Below is a small trained network, with its code and all its weights. Each question gives an input and a target symbol and asks what happens when units are switched off, that is, made to give their printed mean instead of their output.

import numpy as np


def w(rows, s, z=0):
    codes = np.array(rows[::2]) - 128.0
    scale = np.full(codes.shape[1], s)
    scale[-1] = z or s
    return codes * scale


def norm(h):
    return h / np.sqrt((h * h).mean(-1, keepdims=True) + 1e-5)


def f(y):
    return y / 2 * (1 + np.tanh(0.7978845608 * (y + 0.044715 * y**3)))


def softmax(a):
    e = np.exp(a - a.max(-1, keepdims=True))
    return e / e.sum(-1, keepdims=True)


def log_softmax(a):
    a = a - a.max(-1, keepdims=True)
    return a - np.log(np.exp(a).sum(-1, keepdims=True))


def net(x, mask):
    ids = ['βγεζημπψ'.index(c) for c in x.split()]
    T = len(ids)
    res = E[ids] + P[:T]
    r = norm(res)
    for j in range(2):
        rows = slice(3 * j, 3 * j + 3)
        q, k, v = (r @ M[0][rows].T for M in (Q, K, V))
        z = softmax(np.where(np.tri(T) > 0, q @ k.T / 3**0.5, -1e9)) @ v
        o = O[0][rows]
        res = res + np.where(mask[j], z, o[:, -1]) @ o[:, :-1]
    y = f(norm(res) @ A[0][:, :-1].T + A[0][:, -1])
    res = res + np.where(mask[2:14], y, B[0][:, -1]) @ B[0][:, :-1]
    return log_softmax(norm(res)[-1] @ U[:, :-1].T + U[:, -1])


Q, K, V, O, A, B = {}, {}, {}, {}, {}, {}
E = w([
[144,98,22,148,137,123,9],'β',
[226,221,243,213,131,100,99],'γ',
[123,104,138,93,189,146,174],'ε',
[95,123,78,83,153,148,150],'ζ',
[142,173,91,102,190,153,159],'η',
[156,97,124,200,54,106,239],'μ',
[70,154,131,95,151,110,177],'π',
[132,141,109,91,170,98,157],'ψ',
],0.013)
P = w([
[92,76,107,238,67,191,83],'0',
[59,112,161,243,254,32,167],'1',
[83,138,201,212,238,49,159],'2',
[132,95,168,155,191,71,142],'3',
[125,120,162,116,176,107,158],'4',
[133,140,163,60,152,133,167],'5',
[101,151,146,61,159,123,193],'6',
[83,179,125,24,160,125,184],'7',
],0.0062)
Q[0] = w([
[70,176,126,153,255,128,143],'H0',
[62,189,123,127,229,167,225],'H0',
[10,120,133,18,199,211,68],'H0',
[91,81,66,71,250,163,160],'H1',
[150,154,153,86,120,124,116],'H1',
[144,177,120,111,238,106,212],'H1',
],0.0098)
K[0] = w([
[110,169,94,141,131,244,131],'H0',
[101,131,133,142,79,248,146],'H0',
[126,83,129,224,160,200,59],'H0',
[79,100,123,182,114,198,83],'H1',
[212,141,162,118,92,125,107],'H1',
[69,169,131,179,62,182,136],'H1',
],0.012)
V[0] = w([
[218,89,126,151,198,179,167],'H0',
[188,254,45,144,144,100,84],'H0',
[128,56,117,82,201,145,54],'H0',
[145,139,145,113,175,132,61],'H1',
[130,92,90,66,143,191,181],'H1',
[147,44,87,157,114,186,139],'H1',
],0.012)
O[0] = w([
[79,227,27,147,194,126,159,192],'H0',
[249,87,60,159,88,67,157,23],'H0',
[148,182,157,68,211,44,83,174],'H0',
[112,151,158,73,149,145,133,90],'H1',
[139,173,140,195,59,150,161,213],'H1',
[51,167,139,135,61,78,137,247],'H1',
],0.011,0.012)
A[0] = w([
[140,58,211,123,61,131,87,112],'N0',
[163,151,159,160,192,93,103,55],'N1',
[168,123,106,206,153,175,29,136],'N2',
[78,154,251,134,64,117,108,20],'N3',
[162,91,167,161,114,113,87,38],'N4',
[136,142,169,72,170,107,85,117],'N5',
[191,102,209,111,153,129,106,3],'N6',
[172,122,86,94,64,111,172,75],'N7',
[109,134,48,152,149,82,94,63],'N8',
[114,104,151,114,189,182,117,89],'N9',
[155,34,243,112,83,166,106,66],'N10',
[62,204,126,91,154,116,146,179],'N11',
],0.015,0.0049)
B[0] = w([
[160,151,249,213,201,118,170,159],'N0',
[130,187,157,130,44,150,179,137],'N1',
[65,113,118,165,105,212,41,131],'N2',
[223,193,110,39,135,180,146,199],'N3',
[114,132,187,228,192,158,139,129],'N4',
[113,95,108,96,81,80,176,145],'N5',
[159,135,116,193,156,61,71,133],'N6',
[106,158,165,240,184,67,159,135],'N7',
[166,94,171,120,157,220,86,155],'N8',
[118,79,72,95,151,149,193,139],'N9',
[141,123,230,157,197,110,185,169],'N10',
[154,46,120,161,125,133,71,254],'N11',
],0.013,0.019)
U = w([
[57,89,114,140,16,213,204,152],'β',
[119,71,39,56,210,167,190,11],'γ',
[141,113,254,134,151,162,186,135],'ε',
[216,213,92,57,89,159,123,184],'ζ',
[17,209,116,106,186,118,93,107],'η',
[145,41,147,175,117,195,13,6],'μ',
[165,213,52,211,134,82,181,116],'π',
[98,106,136,78,79,7,153,223],'ψ',
],0.008,0.0019)

Each question gives the input, a string of symbols that net reads in full, and the target symbol t.
The units are the heads (3 rows each of Q, K, V and O) and the neurons (one row each of A and B). Each row of codes is followed by its name. A weight is (code - 128) times the scale printed after its matrix; where a second scale follows, it is the last column's (O, A, B and U).
mask holds one flag per unit, heads first, then neurons. A switched-off unit (its flag False) gives its mean, the last column of its rows in O or B, instead of its output. The means were averaged over made-up inputs and are rounded, as every weight is.
A unit's drop is (log p(t) with every unit on - log p(t) with that unit switched off) / (log p(t) with every unit on - log p(t) with every unit switched off).
The circuit of an input: a set's keep is (log p(t) with only the set's units on - log p(t) with every unit switched off) / (log p(t) with every unit on - log p(t) with every unit switched off). Starting from the 12 units with the biggest drops (on a tie, the unit counted first), units are removed one at a time, each time the one whose removal leaves the highest keep (on an exact tie, the one counted first), for as long as the keep stays at least 0.8.
units of the circuit, in order: the units of the circuit, biggest drop first
top k neurons: the k neurons with the biggest drops, biggest first
heads that matter: for each layer, one digit per head in row order, 1 if its drop is at least 0.15 and else 0, layers parted by /
drop when u is switched off: that unit's drop, to one decimal
input ε η ε β γ ε ε β, target ζ: units of the circuit, in order : (H0)
input ζ π ε π, target ζ: heads that matter : 00
input ε η ε ε, target η: heads that matter : 10
input γ ε β π ε ε η, target γ: heads that matter : 01
input ε μ γ, target β: top 3 neurons : (N1; N9; N11)
input β π ε β η ε η, target ψ: heads that matter : 11
input μ η ζ β ε ε ε ζ, target β: heads that matter : 10
input ζ η π ε ψ, target ζ: heads that matter : 00
input ε ε ε ψ μ, target π: heads that matter : 10
input γ ε ζ β ε β, target ζ: top 4 neurons : (N11; N1; N8; N10)
input β ε ε γ ε ε η ζ, target ψ: heads that matter : 11
input ζ ψ ε ε μ μ, target β: heads that matter : 10
input β η ε ε η ζ ζ γ, target ψ: top 4 neurons : (N5; N3; N6; N8)
input ε β ε γ, target γ: top 2 neurons : (N9; N5)
input β ζ ε, target ψ: top neuron : (N3)
input ε η γ, target ζ: drop when N1 is switched off : 0.7
input ψ β ε ζ β η π η, target μ: drop when H0 is switched off : 0.1
input ε π π η π η, target η: drop when H0 is switched off : 1.4
